Below is a small trained network, with its code and all its weights. Each question gives an input and a class and asks what happens when units are switched off, that is, made to give their printed mean instead of their output.

import numpy as np


def w(rows, s, z=0):
    codes = np.array(rows[::2]) - 128.0
    scale = np.full(codes.shape[1], s)
    scale[-1] = z or s
    return codes * scale


def norm(h):
    return h / np.sqrt((h * h).mean(-1, keepdims=True) + 1e-5)


def f(y):
    return np.maximum(y, 0)


def log_softmax(a):
    a = a - a.max(-1, keepdims=True)
    return a - np.log(np.exp(a).sum(-1, keepdims=True))


def net(x, mask):
    res = np.array(x, float).reshape(1, 2) / 4 @ E
    u = 0
    for l in range(2):
        y = f(norm(res) @ A[l][:, :-1].T + A[l][:, -1])
        res = res + np.where(mask[u : u + 13], y, B[l][:, -1]) @ B[l][:, :-1]
        u += 13
    return log_softmax(norm(res)[-1] @ U[:, :-1].T + U[:, -1])


A, B = {}, {}
E = w([
[130,214,125,118,182,73,6,45,250],'x0',
[128,85,19,124,203,96,173,135,222],'x1',
],0.012)
A[0] = w([
[196,161,104,160,145,136,128,96,71,35],'0.n1',
[152,190,192,140,108,141,88,127,95,109],'0.n2',
[117,155,103,105,108,175,96,111,87,56],'0.n3',
[132,138,114,145,171,48,90,47,227,138],'0.n4',
[115,170,102,120,136,73,108,126,165,3],'0.n5',
[141,67,44,139,131,129,143,147,112,63],'0.n6',
[139,178,113,108,195,74,81,49,247,152],'0.n7',
[153,174,186,160,86,128,109,109,101,61],'0.n8',
[81,102,79,130,139,163,179,158,150,67],'0.n9',
[117,170,82,136,205,59,68,63,203,81],'0.n10',
[160,142,118,187,149,126,128,122,158,44],'0.n11',
[157,94,55,147,169,135,175,172,130,88],'0.n12',
[148,187,180,115,83,158,105,116,90,78],'0.n13',
],0.016,0.013)
B[0] = w([
[148,115,122,238,110,145,136,133,154,128],'0.n1',
[121,123,157,174,80,166,123,124,109,180],'0.n2',
[59,181,150,134,167,67,115,94,122,133],'0.n3',
[188,193,82,136,226,71,90,196,190,229],'0.n4',
[139,138,82,110,158,200,165,128,56,144],'0.n5',
[103,94,104,80,146,97,156,150,160,160],'0.n6',
[175,200,121,195,154,68,37,170,193,255],'0.n7',
[105,127,144,159,99,151,119,116,94,161],'0.n8',
[124,134,108,74,168,105,155,164,111,158],'0.n9',
[248,216,151,234,196,16,38,248,211,222],'0.n10',
[132,158,63,120,162,111,149,150,131,132],'0.n11',
[139,73,88,75,160,97,179,163,104,173],'0.n12',
[84,104,214,161,105,187,113,70,103,171],'0.n13',
],0.018,0.025)
A[1] = w([
[139,138,23,129,109,114,147,60,45,6],'1.n1',
[167,165,107,141,126,85,57,154,159,133],'1.n2',
[84,111,187,132,95,111,121,57,92,84],'1.n3',
[119,100,92,86,124,101,195,163,105,141],'1.n4',
[216,31,27,26,37,36,12,4,51,11],'1.n5',
[177,133,174,133,159,98,85,93,152,63],'1.n6',
[163,162,146,142,113,112,101,109,161,108],'1.n7',
[119,161,135,174,116,159,109,32,141,57],'1.n8',
[185,195,130,154,161,88,51,169,167,130],'1.n9',
[138,54,135,77,142,91,174,152,108,109],'1.n10',
[183,209,125,145,105,69,107,140,182,127],'1.n11',
[158,118,64,128,100,112,141,103,115,39],'1.n12',
[169,220,102,149,151,84,68,153,162,125],'1.n13',
],0.022,0.018)
B[1] = w([
[215,213,159,141,142,124,125,202,137,128],'1.n1',
[121,194,146,183,124,123,94,109,140,216],'1.n2',
[112,157,131,196,97,179,192,176,144,161],'1.n3',
[121,96,93,81,168,109,187,187,112,179],'1.n4',
[250,235,200,239,222,20,22,239,229,128],'1.n5',
[123,159,54,144,123,84,119,84,161,160],'1.n6',
[140,119,128,92,161,75,163,160,121,166],'1.n7',
[97,82,130,142,98,159,159,155,101,144],'1.n8',
[197,199,152,172,181,63,91,170,181,254],'1.n9',
[102,126,97,86,193,81,190,151,105,174],'1.n10',
[176,186,125,78,168,62,88,140,162,219],'1.n11',
[106,119,123,164,155,138,86,152,151,128],'1.n12',
[187,199,161,158,194,66,88,121,174,241],'1.n13',
],0.022,0.033)
U = w([
[201,216,170,175,161,69,59,176,195,193],'0',
[44,75,42,79,15,35,19,16,144,3],'1',
[70,96,184,182,80,192,176,154,96,190],'2',
[105,76,86,69,190,104,210,181,115,192],'3',
[29,42,31,141,45,37,30,35,205,3],'4',
[31,41,34,60,26,102,23,28,235,3],'5',
[82,69,70,82,51,53,51,13,102,3],'6',
[133,58,20,58,15,51,34,3,166,3],'7',
],0.024,0.019)

Each question gives the input, the list of numbers given to net, and the class t.
The units are the neurons (one row each of A and B). Each row of codes is followed by its name. A weight is (code - 128) times the scale printed after its matrix; where a second scale follows, it is the last column's (A, B and U).
mask holds one flag per neuron, layer by layer. A switched-off neuron (its flag False) gives its mean, the last column of its row in B, instead of its output. The means were averaged over made-up inputs and are rounded, as every weight is.
A unit's drop is (log p(t) with every unit on - log p(t) with that unit switched off) / (log p(t) with every unit on - log p(t) with every unit switched off).
top k neurons: the k neurons with the biggest drops, biggest first
top k neurons in layer l: the k neurons of layer l with the biggest drops, biggest first
drop when u is switched off: that unit's drop, to one decimal
input [-5,0], class 3: top neuron	[0.n7]
input [-3,1], class 3: top 2 neurons	[0.n7, 0.n10]
input [-2,-4], class 2: top 2 neurons in layer 0	[0.n10, 0.n7]
input [-6,-5], class 2: top 3 neurons in layer 0	[0.n10, 0.n7, 0.n4]
input [-8,-8], class 2: top 2 neurons	[0.n10, 0.n7]
input [-5,-3], class 2: top 2 neurons in layer 1	[1.n9, 1.n13]
input [-4,1], class 3: top 2 neurons in layer 0	[0.n7, 0.n10]
input [-5,-7], class 2: top 2 neurons in layer 0	[0.n10, 0.n7]
input [-6,-7], class 2: drop when 0.n10 is switched off	0.8
input [-1,-5], class 2: drop when 1.n13 is switched off	0.0
input [-1,-1], class 2: drop when 0.n4 is switched off	1.0
input [1,-7], class 2: drop when 0.n10 is switched off	0.1
input [-4,-7], class 2: top 2 neurons	[0.n10, 0.n7]
input [-2,5], class 3: top neuron in layer 0	[0.n10]
